Moves between objects:
kimi ~ tolo
kimi ^ dava
kimi + tavi
voni ~ gobo
voni ^ bopo
voni + pabu
duro ~ pesi
duro ^ duvi
duro + lira
negi ~ temo
negi ^ fezo
negi + rovi
muve ~ teso
muve ^ neze
muve + leso
niva ~ voni
niva ^ gobo
niva + rezi
lela ~ fogo
lela ^ koge
lela + zofi
pesi ~ pumu
pesi ^ feva
pesi + rovi
pano ~ gelu
pano ^ tuzo
pano + tuzo
viso ~ gafu
viso ^ lira
viso + pano
tolo ~ dava
tolo ^ kuza
tolo + neze
tavi ~ biru
tavi ^ guna
tavi + gelu
guna ~ lufi
guna ^ fame
guna + guza
seve ~ tute
seve ^ guna
seve + lufi
vusa ~ lala
vusa ^ budu
vusa + pusa
pusa ~ gelu
pusa ^ pave
pusa + tute
lufi ~ nege
lufi ^ fanu
lufi + neze
luka ~ leso
luka ^ tuzo
luka + siro
feva ~ zoti
feva ^ mesi
feva + fero
dodi ~ fero
dodi ^ pano
dodi + pabu
dava ~ neze
dava ^ nase
dava + dune
zike ~ rovi
zike ^ fuvo
zike + numi
silo ~ guza
silo ^ digo
silo + vusa
mesi ~ timi
mesi ^ zoti
mesi + pesi
gobo ~ bopo
gobo ^ palu
gobo + teso
fanu ~ lege
fanu ^ keri
fanu + biru
guza ~ domo
guza ^ lege
guza + luka
zofi ~ meda
zofi ^ remu
zofi + fezo
bopo ~ zike
bopo ^ gafu
bopo + kazu
gafu ~ lira
gafu ^ levo
gafu + voni
vele ~ kazu
vele ^ palu
vele + palu
numi ~ lige
numi ^ koge
numi + duvi
fame ~ fame
fame ^ lege
fame + palu
remu ~ tase
remu ^ lela
remu + ginu
levo ~ dodi
levo ^ fero
levo + bopo
teso ~ fezi
teso ^ nase
teso + kuza
rono ~ kuza
rono ^ fame
rono + palu
pave ~ budu
pave ^ vusa
pave + zofi
robi ~ mesi
robi ^ numi
robi + duro
pupu ~ vusa
pupu ^ lala
pupu + fuge
mezu ~ tute
mezu ^ fogo
mezu + lela
fero ~ duro
fero ^ fezo
fero + gafu
lege ~ keri
lege ^ siro
lege + guna
siro ~ vele
siro ^ nege
siro + rezi
nase ~ rezi
nase ^ pabu
nase + kimi
lala ~ budu
lala ^ guna
lala + digo
nege ~ palu
nege ^ luka
nege + lege
budu ~ gelu
budu ^ silo
budu + pave
ginu ~ timi
ginu ^ zofi
ginu + pusa
keri ~ siro
keri ^ vele
keri + lufi
tute ~ fogo
tute ^ seve
tute + depe
depe ~ koge
depe ^ domo
depe + meda
gelu ~ tase
gelu ^ guza
gelu + vusa
biru ~ guna
biru ^ lufi
biru + silo
palu ~ luka
palu ^ leso
palu + keri
tase ~ lela
tase ^ lige
tase + timi
zoti ~ negi
zoti ^ temo
zoti + fuvo
leso ~ tuzo
leso ^ teso
leso + vele
meda ~ domo
meda ^ fuvo
meda + niro
rovi ~ fuvo
rovi ^ tevu
rovi + tase
lira ~ levo
lira ^ dodi
lira + gobo
koge ~ domo
koge ^ mezu
koge + remu
pabu ~ teso
pabu ^ fezi
pabu + dava
tuzo ~ rono
tuzo ^ runi
tuzo + nege
fogo ~ seve
fogo ^ tevu
fogo + koge
domo ~ mezu
domo ^ fame
domo + tase
duvi ~ feva
duvi ^ feva
duvi + rezi
fezo ~ niro
fezo ^ duvi
fezo + tevu
pumu ~ zike
pumu ^ rovi
pumu + mesi
temo ~ pupu
temo ^ niro
temo + meda
niro ~ ginu
niro ^ timi
niro + zoti
runi ~ muve
runi ^ pano
runi + luka
lige ~ tedu
lige ^ pumu
lige + niro
neze ~ dune
neze ^ kazu
neze + rono
dune ~ kazu
dune ^ kimi
dune + runi
tevu ~ seve
tevu ^ negi
tevu + pumu
tedu ~ pumu
tedu ^ zike
tedu + robi
fuge ~ pusa
fuge ^ biru
fuge + mezu
fuvo ~ tevu
fuvo ^ zoti
fuvo + tedu
kazu ~ dava
kazu ^ runi
kazu + muve
kuza ~ lege
kuza ^ luka
kuza + kazu
fezi ~ pano
fezi ^ voni
fezi + nase
digo ~ tavi
digo ^ biru
digo + budu
suli ~ pave
suli ^ tute
suli + fogo
rezi ~ fezi
rezi ^ numi
rezi + tolo
timi ~ zofi
timi ^ meda
timi + temo

The rows follow the links: the fewer symbols apart two objects are, the more alike their rows tend to be.

Rows with their objects:
[ 16  10  10 -31 -57   6 -25 -12  19  45 -47 -45  49  44  16 101 -13 -55  35  -4 -98 -30  10 -89  61  81 -18  42  13 -22  30  -6  29 -60   9 -34  30   6 -27 -21  -2  25 -21 -44 -41 -56  38 -59  23 -60   5 -66 -29  33  -7 -10  14   7 -14  13  30 -44 -14  -2   3  11  -7 -52 -71]; object numi
[  -7   17   -6   -3   16  -15   74   12   13    9   66   71   20   44  -59  -29  -25   62    7   -1   73   29   -1   14  -23  -10 -100    3   -7   30   43   40   -1    8  -84   10  -47   57   -2  -16   14   36   70   33    1  -64    0   37    0   43   68   34  -48   27   39  -29  -42   58  -55  -79   -4   44   11   36   60    5  -29  -27   -5]; object palu
[ -34  -28  -25   17    5  -39   27   11 -105   80   -8   -1   17   43  -71  -36  -47  118   37   33   51   49  -21  -23  -40   -6   14   -2  -29  -10   31   95   28    1   45  -56   37   29   15    0  -12  -27   30   28   38   -5   25    3  -71  -21   65  -51   45   49  -18   24   -8   -8  -27    1    9   22    7  -16  -22  -18   45  -34   64]; object voni
[ 12 -57 -61 -73  22  62 -42  -5  65 -20  26   9  10   6  46 -17  -5  22  37 -56  44  14 -10  89 -18 -79  38 -37 -51  23 -29 -24  19  11  57  62  16  20  11 -29  92  28  42 -28  37 -13   1   2 -43  14 -37  16 -66  -9  32  49   8  22 -16  19 -69   3  45 -36  -4  -7 -78  47  22]; object neze
[ 25  18 -31  42  13 -15 -98  -2 -29  18  -1 -30  -6  27  46  18  14  -9 -35 -32 -79 -61  80 -29  40  50  18  52  57  -9 -57 -27 -27 -82 -57 -54  12 -43   4   3 -82 -39 -17  15  -8 -21 -41  -5  40  35  -8 -12  21 -41  11 -83  18 -17 -28 -19  31  -4 -37 -34  26  52   1   1 -72]; object remu
[-32  28  20  14  24 -15  58   4  -9 -16  34  67  12  26 -80 -28 -41  75  16  23  45 -16 -33 -21  -7  29 -76  33  20   6  -5 -11 -20  -2 -74  30 -46   3  14 -21  16  53  54  25  11 -69   9  65  58  76  19  56 -36  -7  47   3  -9  52 -51 -78  26  39  -4  40  65   1 -52  20 -28]; object fame
[-35 -12   9   4  -1 -59  39  25 -98  52 -25  18 -11   7 -45 -50 -43  74   9   3  76  57 -41  -1 -68 -31 -14 -46 -55  26  18  80  24  56  34 -65   4  46  31  -3 -10 -57  18  32  -7  23  15   7 -68 -37  44 -15  41  57 -24  14  -9  -6  43 -11 -23  16  17  35 -35 -19  56 -19  80]; object bopo
[-31  12  -3  69  31 -37 -10  57  -9  -9 -66 -16 -43 -89 -16  35  36 -66  41 -44   8  -4 -10  -7  56 -10  14 -28 -72 -51   3 -47 -10  -6   1  -1 -59 -17  12 -42 -23 -13 -39  15 -68  89 -30  -2   9 -22  -2  -4  38  -1 -32  51  -9   7  85   7  14  19  -2  87 -76 -30  14   8  67]; object tevu
[ -2 -34 -39 -47 -29  34 -18 -33 -14  64 -14 -27  61  78 -30  39 -49  66  57  19 -24   4   0 -49  22  43  23  47  15   1  38  30  33 -49  61 -21  81  21  -3  -5  46  33  22 -31  43 -86  54 -27 -44 -10  32 -89 -27  30   2  22   3  -5 -78  18  19 -17   9 -65  17  -5 -27 -38 -30]; object rezi
[-56  11 -45  76 -30  -5 -25  71 -55  11 -56   3  10 -37  10  25   0 -47  -5  -9 -72 -81 -22 -16 -26   8   6 -39 -25 -90 -71   1  14  -9 -41  24 -73 -23 -28 -59 -40 -39  -1  -1 -22  33 -60  20  75 -36 -46  27  55  13  23  22  34  23  60 -38   4  33  -7  26 -34 -18 -25  61  16]; object tute
[-18 -24  16 -20  -8  68  43 -52  33 -49  -1   0  22 -39 -10 -22  -1  17  -2  92  -1 -24 -50  19  -8 -28  80  10  42 -24 -13 -16 -19  31  72 100  31 -42 -10  51  52  61  -6 -47  66  22  20  12  31  32 -55  25  24 -34   0  87  12 -18 -49  47  28  -1  27 -50   1 -46 -16  60  23]; object tavi
[ 39  18 -13  46  50 -29 -91 -21 -17 -13  13 -33 -46   0  34 -10  52   4 -39 -36 -26 -23  89  -2  51  23  43  53  61  23 -54 -53 -51 -56 -37 -58  32 -59  31  41 -80 -36 -40  28  12  24 -32   9  12  49   6 -13  28 -68  -9 -60  -7 -44 -26   9  30  -1 -41 -45  18  58  27  -8 -41]; object ginu
[ 28  25  53 -51 -48   8  -6 -14  52   0 -39 -37  31  18  25  94  -1 -87   7  -7 -81  -6   1 -77  60  85 -39  24  11  -2  47 -23  31 -20  16 -34  23  16  -9   4   6  19 -34 -41 -69 -30  43 -61   4 -56 -10 -41 -48  23 -24 -27  16  -5  25  28  17 -66 -19  29   5   9  -2 -51 -78]; object robi
[ 21 -50 -57 -72  26  41 -23   0  55  -1  48  18   3  18  53 -31   4   4  26 -63  51  36  -2 101 -38 -92  13 -56 -53  41 -16  -9  29  16  26  59  -6  36   4 -37  88   5  43   3  38 -15  -8  -5 -62  -9  -8  14 -67  -2  30   9 -11  16  -1   9 -75  15  27 -27  -8   1 -68  18  38]; object kazu
[-38 -20 -32  20  -3 -31  18 -11 -92  87 -26 -15  41  55 -78  -4 -58 107  50  38  23  38 -22 -48  -7  16   7  26  -9 -21  46  78  32 -21  38 -44  46  20   5   6   0  -4  40  10  38 -37  29  -7 -53 -13  69 -81  39  45  -3  19 -21 -13 -48  -1  21  23  -3 -40  -6  -7  28 -54  37]; object niva
[ -6  26   9 -17  17  -8  76   3  33 -18  64  76  14  36 -61 -23 -31  42   9   3  58  13 -16  10 -27   5 -98   3   1  31  20  13   1  12 -79  25 -49  40   0 -23  26  55  64  26  -1 -66  11  45  16  47  44  44 -48  10  43 -15 -25  59 -61 -75  -8  35   2  39  72   4 -37  -1 -28]; object nege
[ 10   9  40  23 -42  57  94 -31  39 -32  25  -7  17 -29  -9 -26  31 -57 -50 124 -14 -17  -8  10 -18 -17  44   5  69 -14  40  33 -20  30  21 101  16 -24 -56  73   0  46 -31 -23  63  49 -11 -12  48   7 -12  19  51 -22 -13  20 -16 -39 -35  55  53  -9 -14 -74  23 -36  46  19   1]; object silo
[-36 -13 -14  14   2 -40  42   7 -84  79  -5  17   5  38 -77 -40 -48 113  26  24  61  50 -21 -22 -40  -9 -15  -1 -23   8  36 103  27  16  14 -60  13  43   8   6 -11 -33  39  34  31 -22  16   8 -58 -17  73 -42  32  63 -13  -2 -11   2 -27 -27  -1  37   8   4   0 -11  46 -41  58]; object gobo
[  4  21 101 -80 -13 -16  -8 -21 -30 -21  -9 -15   0   2  33 -27 -29  14 -56  16  16  21 -53 -43 -66  42 -32  -6  29  72 -40  -3   3  66  13 -87  26   8  43  22  -9 -83 -26  16 -53 -15  45  12 -17 -29 -68  44 -21  25 -36 -35  66 -21  66  -1 -35 -54  -6  72  22  11  44  23 -37]; object fero
[-38  11 -49  85 -53  -3 -20  67 -36  15 -41 -10  14 -19  33  23  21 -82 -31  10 -83 -72  -3   2 -44   7  10 -48 -27 -80 -49  23  25  -5 -46  42 -74  -9 -56 -46 -61 -42   2   6   0  43 -64  -5  62 -61 -39  21  57  19  28   4  32  10  51 -20  10  24 -13  12 -26 -12   4  50  14]; object suli
[ 28  -1  20  29 -49  34  71 -20  51 -27  28 -20   9 -11  27 -11  57 -75 -58  96 -43 -19  20  32 -21 -18  39  -9  64  -7  34  33   3  18  19  74   6 -12 -61  69 -22  32 -31 -25  51  65 -32 -45  30 -26   1  -3  55 -22 -14 -18 -23 -45 -26  52  44 -10 -31 -92  11  -5  55 -10  -4]; object budu
[-56   2  19  -4  29  23  67  -2  -2 -27  -3  58   7 -38 -62 -25 -31  58  23  37  48 -31 -80 -11 -16  -3 -22  11   3 -29 -20 -27 -28  34  -9  63 -39 -17  16 -20  48  56  36   0  13 -21  35  76  53  71 -40  62 -18  -8  22 103  12  43 -31 -47  -4  25  35  67  16 -36 -62  67  29]; object lufi
[-27  21 -43  84  13 -29 -84  43 -78  13 -38 -12  -5   2  22  24  -1  -5 -17 -35 -87 -90  26 -35  14  41   2  21  19 -59 -90 -31 -14 -60 -69 -24 -39 -49   6 -42 -80 -46   2  10 -19   1 -51  26  76  16 -31  15  42 -17  29 -10  38   6  21 -42  28  29 -26  23  -9  30 -22  43 -25]; object depe
[ 20   6  21  57  10   9  31 -27  19 -43  20 -20 -37 -58   3 -38  74 -50 -38  60   5  -3  32  35  17 -47  67   8  58 -13  17  -1 -47   8  19  53  12 -48 -23  83 -47  19 -53   5  42 110 -37 -10  17  20   1  -7  72 -56 -38  -3 -30 -56  -3  52  54   3 -19 -51 -20 -10  62 -11  30]; object pupu
[ 20 -55 -57 -77  16  62 -46  -8  59 -18  16 -13   3  14  65  -1   5   3  23 -52  23  13  -3  87 -23 -89  49 -40 -54  23 -34 -26  11   5  56  63  16  15  13 -21  86   8  22 -23  49  -6  -4 -12 -57   0 -40   4 -58 -10  23  32   0   9  -2  31 -73  -1  47 -54 -18  -4 -63  36  31]; object dune

Each walk starts at a row. The symbols on each line, taken left to right, move it on to the next object.
Answer with the object's row; about right is enough.
new walk
[-45   0  46  11   0  47  81 -32   2 -56 -11  19  11 -53 -61 -41 -16  27  -9  97  19 -34 -67  -8 -10 -10  35  24  47 -36  -6 -10 -32  45  33  79  -3 -52  -8  36  33  64  -3 -27  50  22  23  36  59  51 -45  32  25 -30   6  87  11  -5 -27  18  39   4   4  -6  13 -44 -14  57  18]
+ + ~: [ 15   0  26  37 -31  38  79 -44  36 -34  22 -11  -1 -40  -1 -31  50 -62 -46 109  -9  -2  -2  32 -12 -29  56   7  57 -17  35  16 -23  24  29  93  14 -28 -59  79 -16  39 -40 -22  61  73 -14 -25  41  -2  -4   4  58 -42 -20  15 -27 -41 -21  51  52  -1 -10 -74  -1 -28  54   6  12]
+ ~ + ~: [ 31  31 -19  62   1 -28 -91  16 -20  13 -14 -33 -17  15  34  39  36 -57 -12 -37 -82 -39  89 -29  73  55   6  43  45 -22 -27 -34 -30 -76 -48 -43   1 -49   0  -3 -87 -15 -22  15 -29   6 -40 -12  43  13  19 -37  30 -32  -5 -63  -3 -14   3   1  51  -9 -41 -14   5  48  16 -36 -64]
new walk
[ -10   20   10  -23    4   -1   74  -12   19    6   44   60   27   47  -81  -16  -36   70   27   21   46   15  -15  -13   -3   21  -79   21   11   18   53   18    3   -9  -67   17  -23   29   -7  -17   38   67   66   16    1 -101   32   44   21   61   50   25  -62   17   43   -5  -30   48  -79  -68    8   27    7   31   63   10  -51  -22  -33]
^ + +: [-62  15  35  19  19  30  79 -26  -1 -46   2  46  15 -43 -77 -29 -27  35   7  89  37 -35 -80 -30 -10  11   2  22  42 -40  -9 -17 -39  37   0  80 -30 -42  -8  16  28  48  13 -19  35  -6  14  57  69  61 -42  57  11 -13  20  80   6  17 -30 -22  41  22  16  38  13 -45 -27  62  20]
~ ^: [-51  24  42  -9  32   6  75 -19 -11 -38  11  51  16 -19 -95 -33 -44  73  33  59  60 -21 -76 -35   8  15 -30  29  22 -20  -1 -29 -26  19 -15  44 -34 -26  11  -2  40  58  24  -6  15 -44  30  73  49  76 -17  41 -20 -15  20  73   0  31 -39 -46  26  22  15  53  26 -28 -42  48   4]
new walk
[-18  35 -33  71   9 -22 -64  25 -60   6 -17   2   1  11   3  21  -8   6 -14  -4 -67 -76  37 -55  27  64 -18  42  33 -48 -68 -23 -25 -67 -87 -23 -35 -42  -3 -32 -81 -25  11  13 -13 -36 -35  43  88  42  -9  10  25 -25  37 -45  29  23 -22 -63  41  24 -29  14  31  32 -19  32 -52]
^ ~ ^: [-39  24  31  -8  21  -3  73  -8   1 -28  31  67  17   9 -88 -29 -47  72  32  40  57  -9 -42 -33  -1  13 -59  35  24  -2  11  -4 -24  16 -47  34 -34   8  10  -9  36  67  46   5   8 -71  30  65  55  91  14  48 -39  -6  43  25 -14  48 -62 -61  25  29  12  44  65 -12 -56  19 -21]
~ ^: [  5  19 -10  -9  19  -9  70  13  34   0  49  75  10  43 -49 -19 -24  48  15 -17  60  30  10  26 -19 -18 -95   3 -17  30  40  32  10   5 -76  12 -50  48  -3 -24  36  50  72  19  -6 -61  13  44  -5  45  70  33 -65   9  44 -27 -41  61 -64 -73 -14  46   4  26  53   2 -41 -33  -9]
new walk
[  6 -31 -53 -69  18  48   3  -5  51   5  61  41  19  35   1 -27 -20  48  33 -40  63  38  -7  66 -31 -71 -17 -22 -34  32   7   7  21  -3  -2  52  -2  55  -4 -36  91  45  62   1  48 -69   1  14 -46  27  20  -3 -79   9  54   4 -28  38 -58 -26 -50  22  43 -34  41  -5 -75  -6  10]
+ ~ ^: [ -8 -67 -76 -48  -2  47 -39 -31 -15  53  -9 -30  31  52 -13   6 -28  80  58   0   4  18 -10  20  -3 -24  78   8 -21  -5   8  25  28 -36  90  12  75  10   2  -6  64  20  26 -30  78 -48  23 -27 -70 -14  15 -76 -14  20  21  46  -1 -13 -55  34 -20  -1  24 -92 -22  -3 -34 -11  29]
~ + ~: [  5 -60 -69 -72  16  57 -58 -27  37   5  -1 -25  16  12  43  -2  -9  31  42 -40  14  23  -9  64 -13 -67  77 -14 -39   7 -23 -14  24 -13  84  49  52   5  10 -15  91   6  13 -31  57 -23  11  -6 -63   1 -25 -23 -36  -6  16  53   1  -5 -26  29 -52 -13  50 -64 -24 -15 -55  32  34]
new walk
[ -8  12  12  57  11 -43  -4  39  14  -3 -58 -25 -54 -77 -21  62  58 -83  52 -52 -14  11  11  -8  90   4   0 -14 -59 -48  52 -36  -1 -16  12 -18 -37 -12   4 -28 -13  22 -37   8 -84  83 -25 -26 -14 -43  25 -35  17  -8 -41  36 -23  10  75  28  18   6  -2  68 -71 -28  16 -34  48]
+ + ~: [ 39  15 -12  55  33 -20 -93 -10 -27 -10   3 -34 -41   2  43  -8  38  -2 -45 -45 -52 -32  81 -17  52  36  36  43  56  14 -57 -44 -42 -59 -38 -56  28 -56  23  36 -72 -42 -33  24  -1  10 -36  10  36  45  -3  -9  25 -60  -7 -69   8 -44 -18  -1  21 -14 -28 -28  14  64  33  -1 -51]
^ ~ ~: [  2  23 -48  59 -11 -16 -96  26 -48  24 -22 -27   4  24  41  35   6 -23 -29 -31 -97 -78  52 -29  18  67  13  32  28 -47 -79 -18  -3 -62 -70 -39 -18 -35 -10 -36 -81 -48  -4   7 -16 -35 -49   8  67  -2 -22 -16  33 -12  32 -44  35  -3  -4 -35  16  12 -38 -23   7  39  -5  27 -56]
new walk
[ -4  10  17  54  70 -40 -26  22  -5 -41 -41 -21 -75 -98  -9   7  49 -21  25 -59  34  22  16  13  87 -22  27  -1 -39 -20   8 -64 -49  -1  20 -30  -7 -46  40   8 -20  -3 -53  24 -53  92 -20   6 -14  16   1  -2  30 -49 -43  39 -24 -23  59  25   8  14  -2  71 -61  -1  36 -14  65]
~ ^ ^: [ 40  16   6  48  74 -32 -91 -20 -13 -19   5 -33 -62 -24  16  -4  43   5 -19 -51   4  -5  79  -5  82  21  42  58  50  20 -32 -62 -62 -55 -19 -51  41 -65  41  37 -68 -19 -52  30  -6  31 -20  12  -8  62   7 -15  21 -78 -24 -43 -21 -34  -4  19  31  -6 -29  -2  -5  47  31 -21 -23]
^ ~ ~: [-42  22 -47  78 -28  -6 -63  48 -63  17 -36  -6  15  11  29  30 -11 -26 -24  -4 -97 -96  -3 -34 -22  50   4   1  13 -73 -72 -10   4 -39 -58  -1 -56 -28 -27 -57 -68 -39   7  -1 -13  -2 -47  20  84 -17 -36  19  39  14  43 -13  45  12  26 -46  22  12 -23  10  -3  13 -24  58 -21]
new walk
[ 42   7 -20 -31 -15 -10  43  19  63  -1  84  52   0  36  34 -29  12 -21 -34 -39  37  41  28  77 -59 -57 -92 -52 -35  71  26  40  32  31 -78  20 -48  81 -14 -15  23  15  58  29  -5 -19 -15   5 -33  -7  47  37 -58  17  40 -79 -40  46 -15 -32 -61  21   4   3  37  19 -13 -30 -18]
~: [ 18  -3 -29 -51  28  14  39   4  60 -11  73  65  11  41   2 -33 -14  23   9 -39  53  23   3  64 -37 -45 -74 -25 -27  46   9   3  14  19 -59  49 -34  56  -3 -29  65  29  68  20   9 -70   0  34 -10  35  31  49 -88  15  52 -27 -30  54 -43 -53 -53  22  23   5  47   9 -64   3 -11]
~ ^: [ 20   5 -13 -31   1  -7  60  11  55   5  77  62   8  50 -16 -26  -7   2  -9 -19  44  33  16  62 -34 -28 -99 -17 -19  48  38  26  25  14 -80  35 -42  71 -11 -19  31  42  63  29   6 -46  -3  23  -6  25  58  41 -63  10  38 -51 -42  57 -44 -55 -39  27   3  -1  62  24 -36 -32 -25]
